Here is a tiny trained network, its code and every weight. The questions are about switching its units off for an input and a target symbol, where a switched-off unit gives its printed mean instead of its output.

import numpy as np


def w(rows, s, z=0):
    codes = np.array(rows[::2]) - 128.0
    scale = np.full(codes.shape[1], s)
    scale[-1] = z or s
    return codes * scale


def norm(h):
    return h / np.sqrt((h * h).mean(-1, keepdims=True) + 1e-5)


def f(y):
    return y / 2 * (1 + np.tanh(0.7978845608 * (y + 0.044715 * y**3)))


def softmax(a):
    e = np.exp(a - a.max(-1, keepdims=True))
    return e / e.sum(-1, keepdims=True)


def log_softmax(a):
    a = a - a.max(-1, keepdims=True)
    return a - np.log(np.exp(a).sum(-1, keepdims=True))


def net(x, mask):
    ids = ['γεηθξπτω'.index(c) for c in x.split()]
    T = len(ids)
    res = E[ids] + P[:T]
    q, k, v = (norm(res) @ M[0].T for M in (Q, K, V))
    z = softmax(np.where(np.tri(T) > 0, q @ k.T / 2**0.5, -1e9)) @ v
    res = res + np.where(mask[0], z, O[0][:, -1]) @ O[0][:, :-1]
    y = f(norm(res) @ A[0][:, :-1].T + A[0][:, -1])
    res = res + np.where(mask[1:13], y, B[0][:, -1]) @ B[0][:, :-1]
    return log_softmax(norm(res)[-1] @ U[:, :-1].T + U[:, -1])


Q, K, V, O, A, B = {}, {}, {}, {}, {}, {}
E = w([
[37,129,118,197,199,105],'γ',
[57,75,141,209,189,82],'ε',
[65,100,87,26,178,63],'η',
[157,162,159,2,180,107],'θ',
[112,90,51,22,135,45],'ξ',
[153,40,59,43,43,176],'π',
[18,140,156,69,141,204],'τ',
[199,82,239,65,131,88],'ω',
],0.0053)
P = w([
[159,88,91,131,254,205],'0',
[127,84,109,124,216,181],'1',
[120,107,118,104,202,161],'2',
[104,106,112,114,173,137],'3',
[93,115,121,118,149,120],'4',
[86,121,138,120,127,109],'5',
[85,132,149,120,107,97],'6',
[84,143,159,125,83,93],'7',
[81,161,168,117,64,80],'8',
[81,175,162,112,50,72],'9',
[79,180,181,101,25,69],'10',
],0.0045)
Q[0] = w([
[6,61,101,106,60,100],'head 1',
[122,124,69,184,76,141],'head 1',
],0.02)
K[0] = w([
[78,164,185,76,7,60],'head 1',
[33,118,85,206,78,133],'head 1',
],0.013)
V[0] = w([
[95,151,173,221,255,119],'head 1',
[35,175,83,75,114,254],'head 1',
],0.0097)
O[0] = w([
[57,246,213,27,54,57,134],'head 1',
[173,101,231,251,37,173,254],'head 1',
],0.0029,0.0041)
A[0] = w([
[122,165,139,74,76,99,160],'neuron 1',
[164,107,13,113,76,182,120],'neuron 2',
[238,36,164,108,108,147,85],'neuron 3',
[131,107,67,14,117,67,113],'neuron 4',
[119,137,97,144,116,73,49],'neuron 5',
[137,120,125,171,95,169,60],'neuron 6',
[101,109,45,92,193,121,145],'neuron 7',
[170,134,103,186,174,176,91],'neuron 8',
[171,101,165,168,118,103,198],'neuron 9',
[101,99,8,46,172,149,8],'neuron 10',
[132,111,179,131,61,212,83],'neuron 11',
[150,163,125,88,162,128,173],'neuron 12',
],0.013,0.0018)
B[0] = w([
[194,101,120,118,119,145,179],'neuron 1',
[165,2,111,142,121,103,158],'neuron 2',
[78,172,95,79,161,139,173],'neuron 3',
[170,69,158,114,110,59,255],'neuron 4',
[126,103,116,132,183,115,140],'neuron 5',
[117,129,188,97,116,148,161],'neuron 6',
[173,177,87,141,72,129,223],'neuron 7',
[79,68,155,126,89,142,146],'neuron 8',
[143,173,119,102,109,142,175],'neuron 9',
[86,221,141,34,162,152,225],'neuron 10',
[101,144,200,192,103,85,205],'neuron 11',
[88,145,111,178,122,157,164],'neuron 12',
],0.019,0.0074)
U = w([
[191,132,134,143,154,220,5],'γ',
[234,39,139,84,111,48,139],'ε',
[93,118,145,117,254,128,9],'η',
[99,120,50,211,196,87,171],'θ',
[128,138,17,191,6,166,66],'ξ',
[47,24,135,88,101,204,94],'π',
[79,150,237,198,65,124,171],'τ',
[125,231,92,25,102,124,210],'ω',
],0.0084,0.0027)

Each question gives the input, a string of symbols that net reads in full, and the target symbol t.
The units are the heads (2 rows each of Q, K, V and O) and the neurons (one row each of A and B). Each row of codes is followed by its name. A weight is (code - 128) times the scale printed after its matrix; where a second scale follows, it is the last column's (O, A, B and U).
mask holds one flag per unit, heads first, then neurons. A switched-off unit (its flag False) gives its mean, the last column of its rows in O or B, instead of its output. The means were averaged over made-up inputs and are rounded, as every weight is.
A unit's drop is (log p(t) with every unit on - log p(t) with that unit switched off) / (log p(t) with every unit on - log p(t) with every unit switched off).
The circuit of an input: a set's keep is (log p(t) with only the set's units on - log p(t) with every unit switched off) / (log p(t) with every unit on - log p(t) with every unit switched off). Starting from the 12 units with the biggest drops (on a tie, the unit counted first), units are removed one at a time, each time the one whose removal leaves the highest keep (on an exact tie, the one counted first), for as long as the keep stays at least 0.8.
units of the circuit, in order: the units of the circuit, biggest drop first
most important unit: the unit with the biggest drop
top k neurons: the k neurons with the biggest drops, biggest first
drop when u is switched off: that unit's drop, to one decimal
input ξ ε τ ε γ ε ε θ ε γ, target θ: top 3 neurons => [neuron 4; neuron 10; neuron 6]
input θ τ ε θ τ ω η ε, target ω: units of the circuit, in order => [neuron 11]
input ε ξ ε π ε ε ε γ, target ε: units of the circuit, in order => [head 1; neuron 10; neuron 1]
input ε γ ε π ε γ, target π: top 2 neurons => [neuron 11; neuron 7]
input ε θ τ ε π ε ε, target π: units of the circuit, in order => [head 1; neuron 8; neuron 11]
input ε ε η θ τ ε ω ε, target ω: units of the circuit, in order => [head 1; neuron 10]
input ε ε ω ε π ε γ, target π: top 3 neurons => [neuron 8; neuron 11; neuron 7]
input η ε ε, target η: top 4 neurons => [neuron 7; neuron 4; neuron 11; neuron 10]
input ω ε ξ ε ε, target ξ: units of the circuit, in order => [neuron 10; neuron 4; neuron 11]
input τ ε ω η ξ ε, target ξ: units of the circuit, in order => [head 1; neuron 10; neuron 4]
input ε ε ξ τ γ η ε, target η: top 4 neurons => [neuron 7; neuron 4; neuron 11; neuron 1]
input ε ε τ η ξ τ τ ε ξ ω π, target π: top 4 neurons => [neuron 2; neuron 3; neuron 4; neuron 8]
input ξ η τ θ θ θ ε ε τ η, target ε: top 2 neurons => [neuron 4; neuron 3]
input θ θ ε ε θ ω, target ω: units of the circuit, in order => [neuron 3]
input ω ε η ε τ ε ε ε τ ξ ω, target ε: units of the circuit, in order => [head 1; neuron 4]
input ε ξ ε ε ε, target ε: top 3 neurons => [neuron 10; neuron 11; neuron 1]
input ε θ ω τ ξ ε ε ε τ π, target π: top 3 neurons => [neuron 2; neuron 3; neuron 4]
input τ τ ε ε γ, target ε: top 4 neurons => [neuron 1; neuron 10; neuron 12; neuron 11]
input τ η ε θ τ τ, target τ: drop when neuron 11 is switched off => 0.1
input η η τ θ ξ ξ η ε γ, target η: most important unit => neuron 7
